Each noisy cloud is followed by the number of dimensions of the flat space through zero that it lies close to:
In the rows, 128 means zero.

V (7 x 13):
[[102  85 125 169  81 224 115 109 125 131  61 117 170]
 [135 147 130 118 153  80 139 136 144 130 155 134 106]
 [136 134 129 113 112 131 122 120 114 121 133 125 123]
 [112 125 116 167 152  99 146 145 172 158 115 139 123]
 [114 119 121 163 147 114 148 150 171 154 109 135 126]
 [122 117 125 143 124 150 126 129 134 136 104 135 143]
 [137 116 144  87  61 205  94  89  52  93 116 104 150]]
 -> 2

[[128 129 130 124 126 134 130 123 127 128 132 135 132]
 [123 125  92 164 135  76 109 172 144 118 102  66 103]
 [133 130 150 103 125 159 138 102 119 133 145 167 144]
 [121 122  73 189 141  47  97 195 156 111  86  24  88]
 [128 128 140 113 125 145 133 115 121 131 136 149 137]
 [129 131 145 109 122 154 137 108 120 134 142 157 144]]
 -> 1

[[138 165 129 128 120 152 152 109 129 117 142 118 131]
 [108 114 124 121 144 167  87 129 124 117  98 123  99]
 [116 132 116 130 142 178  81 111 134  97 109 118  83]
 [145 179 151 146 109 108 208 127 132 141 165  97 177]
 [ 87 103 125 110 158 182 111 144 112 159  85 108 123]
 [135 140 129 134 121 138 134 117 138 108 134 120 121]
 [141 159 135 183  98  47 202 145 140 125 150  88 168]]
 -> 4

A (7 x 13):
[[ 96 108 175 154  99 127 114  69 145 111  95 112 128]
 [159 171 155  98 151 108 129 101 132 111 136 118 148]
 [151 175 177  93 150 126 154  93 115  77 143 113 134]
 [ 62  78 148 176  80 171 148 120 117  94 118 126  91]
 [145 130  89 115 143 136 137 176 117 142 149 143 121]
 [107  93  97 153 109 138 120 156 131 153 122 140 118]
 [101 111 127 133 115 169 170 150  96  88 150 133  94]]
 -> 3

[[119 117 147 117 114 130 125 147  96 125 121 118 155]
 [138 125 112 146 108 141 123 118 148 135 132 139 152]
 [162 106 113 150  29 153 162  74 167 139 114  99 167]
 [103 152 147  94 224  88 127 149 105 114 131 128  38]
 [126 127 135 120 127 123 137 123 124 126 124 116 115]
 [108 152 136 109 212 101 117 151 113 120 137 146  64]
 [131 118 138 124  95 134 141 121 121 131 119 108 139]]
 -> 3

[[ 95 103 126 127 139 138 136 143 136 115 137 149 151]
 [107 113 132 129 138 128 132 145 146 118 131 140 141]
 [ 94  99 144 131 158 163 118 156 128 116 112 136 154]
 [134 130 143 125 149 178  97 121  82 144  87 106 137]
 [139 121 143 123 159 205  80 119  59 154  65 106 143]
 [140 125  98 121  90  94 161  96 116 119 155 149 126]
 [106 148 148 147 144  77 147 182 227 111 165 132 114]]
 -> 3

Q (7 x 13):
[[135 125 133 121 123 121 123 123 131 128 120 141 125]
 [126 136 121 131 130 143 123 129 111 139 134 127 131]
 [ 89 146  94 146 156 166 105 156  45 141 161  97 139]
 [152 125 135 107 121 117 109 115 118 143 120 169 124]
 [154 105 152  98 123  75 113 120 135 115 106 171 106]
 [107 160  89 136 144 186  96 141  46 170 166 121 153]
 [ 83 159  87 164 147 194 126 150  77 146 165  78 154]]
 -> 3

[[116 126  91 112 156 134 140 134  94 142 111 154 152]
 [128 131 133 136 116 127 128 128 130 131 134 134 118]
 [134 173  76 124 106 133 156 119  96 130  64 141 206]
 [123 111 163 152 132 117 122 120 162 126 127 117 140]
 [125 124 120 110 137 131 122 139 110 130 156 132  90]
 [125  90 199 144 127 120 100 132 158 129 199 121  24]
 [107  84 179 165 148 126 120 127 125 159 150 163  77]]
 -> 4

[[148 125  99 146  97 169 148 155  49 125 116 131  86]
 [139 125 131 142 115 150 124 131 106 119 111 108 119]
 [150  92  95 102 113 132 146  84 135 134 194 157 115]
 [140  95 140 129 120 141 104  54 177 118 148  96 154]
 [116 129 129 104 149  97 126 117 171 140 154 147 139]
 [140 143 134 162 104 164 125 157  71 117  77  97 117]
 [100 164 130 122 153  95 132 200 109 139 100 146 121]]
 -> 3

[[105 127 139 127 151 127 137 164 130 118 107 103 133]
 [108 125 129 113 114 114  94  96 156 122 104 178 136]
 [176 124 108 133  84 150 127  72 128 139 183 157 109]
 [108 148 139 113 116 113 130 119  85 150 118 122 153]
 [158 133 121 154 165 155 182 187  97 128 158  45 111]
 [134 136 137 148 172 146 176 198 104 123 140  44 125]
 [118 120 133 130 147 127 123 146 151 117 112 129 124]]
 -> 3

M (7 x 13):
[[149 102 194 127  69 113 180 131 175  76 128 114 169]
 [135 128 133 128 116 127 138 132 126 118 117 126 130]
 [133 123 129 128 149 116 120 136  95 115 132 151  97]
 [151 146 131 131 107 123 141 148  93 106  82 130 107]
 [123  90 158 126 152 113 131 123 138 107 185 152 123]
 [148 143 130 131 104 126 140 142 110 110  89 125 118]
 [157 173  94 133 125 121 123 162  34 114  41 142  60]]
 -> 3

F (7 x 13):
[[ 90 156 175 185 136 108 162 137  93  98 175 112 116]
 [130 133 123 107 127 131 115 117 121 138 130 138 127]
 [ 94 185 190 180  64 112 146 191  94  68 149  95 132]
 [121 110 132 173 136 122 153 143 144 112 126 109 132]
 [106 176 148  93  78 152  85 146  98 124 145 163 151]
 [169 100  98 107 127 121 128 128 160 137  84 106 118]
 [127 113 128 153 134 125 142 135 142 120 122 118 132]]
 -> 4

[[168 152 131 132 117 148 101 132 136 147 106 181 121]
 [114 159 137 158 129 126 129 135 159 119 161  84 182]
 [ 93 148 103 113 121 132 116 124 132 130 169 123 161]
 [154 169 165 205 128 128 147 150 185 115 148  58 213]
 [127 123 116 115 129 133 119 124 115 131 122 151 111]
 [140  90 144 134 149 114 163 125 115 115 100 118 100]
 [176 179 141 162 105 145 101 147 163 147 130 146 165]]
 -> 3

[[116  93 106 242 121 150 226 157 120  69 176 145 169]
 [ 99 116 119 100 141 125 152 131 147 129 167 140 118]
 [104 155 122  98 137 108 110  90 112 165 110 130 133]
 [156 133 154 128 118 141  85 150 140 132 101 118 118]
 [ 95 132 112 173 132 124 181 114 115 125 149 146 162]
 [134 116 114 171 121 125 162 121 115 111 131 125 141]
 [ 93 152 122 119 144 115 129 111 127 163 135 150 141]]
 -> 4

S (5 x 13):
[[148 160 104 162 102 162 169  84 101 136 134 140 153]
 [141 150 113 150 113 152 155  99 110 136 130 137 146]
 [158 180  86 189  84 187 199  53  84 143 135 146 172]
 [137 143 117 143 118 141 145 110 120 129 130 135 140]
 [137 141 118 144 119 143 145 109 117 132 133 131 138]]
 -> 1

[[118 108  99 109 105 146  61 127 105 161 133 160 118]
 [135 135 157 141 141 107 186 122 148 106 116  92 138]
 [131 119 132 120 125 117 130 116 132 130 115 111 129]
 [160 150  92  79 141 111  77 118 149 123 120 107 105]
 [100 106 169 168 114 135 180 131 112 132 127 135 151]
 [134 153 150 153 152 125 190 138 146  95 135 112 134]
 [ 78 110 170 203 112 172 191 155  93 134 155 180 155]]
 -> 3

Z (7 x 13):
[[146 108  77 178 117 189 101  14 109 116 179 149  99]
 [117 124 108 165 133 161 111 128 115 106 137 122 130]
 [107 170  75 131 123 155  97 136 159 107 131 152 117]
 [131 147  92 140 119 147 104 128 132 100 122 137 118]
 [121  77 166 142 151 125 154  98 105 167 154 106 147]
 [132 123 155  83 136  86 157  98 157 180 133 142 125]
 [112 124 124 150 137 144 126 156 119 116 127 120 143]]
 -> 4

D (7 x 13):
[[123 117 114 135 127 114  99 177  85  85 112  61 167]
 [145 126  87 168 144  73 107 146  80 135 116 131 159]
 [144  97  93 121 118 159  89  92 137 143 122 134 121]
 [137 116 109 128 127 138 112 105 135 146 123 142 126]
 [111 138 160 110 119 142 148 140 142 110 136 114 118]
 [134  81  90 103 106 175  57 132 116  90 107  52 153]
 [145  93 102 109 119 174  91  81 149 146 121 145 117]]
 -> 3
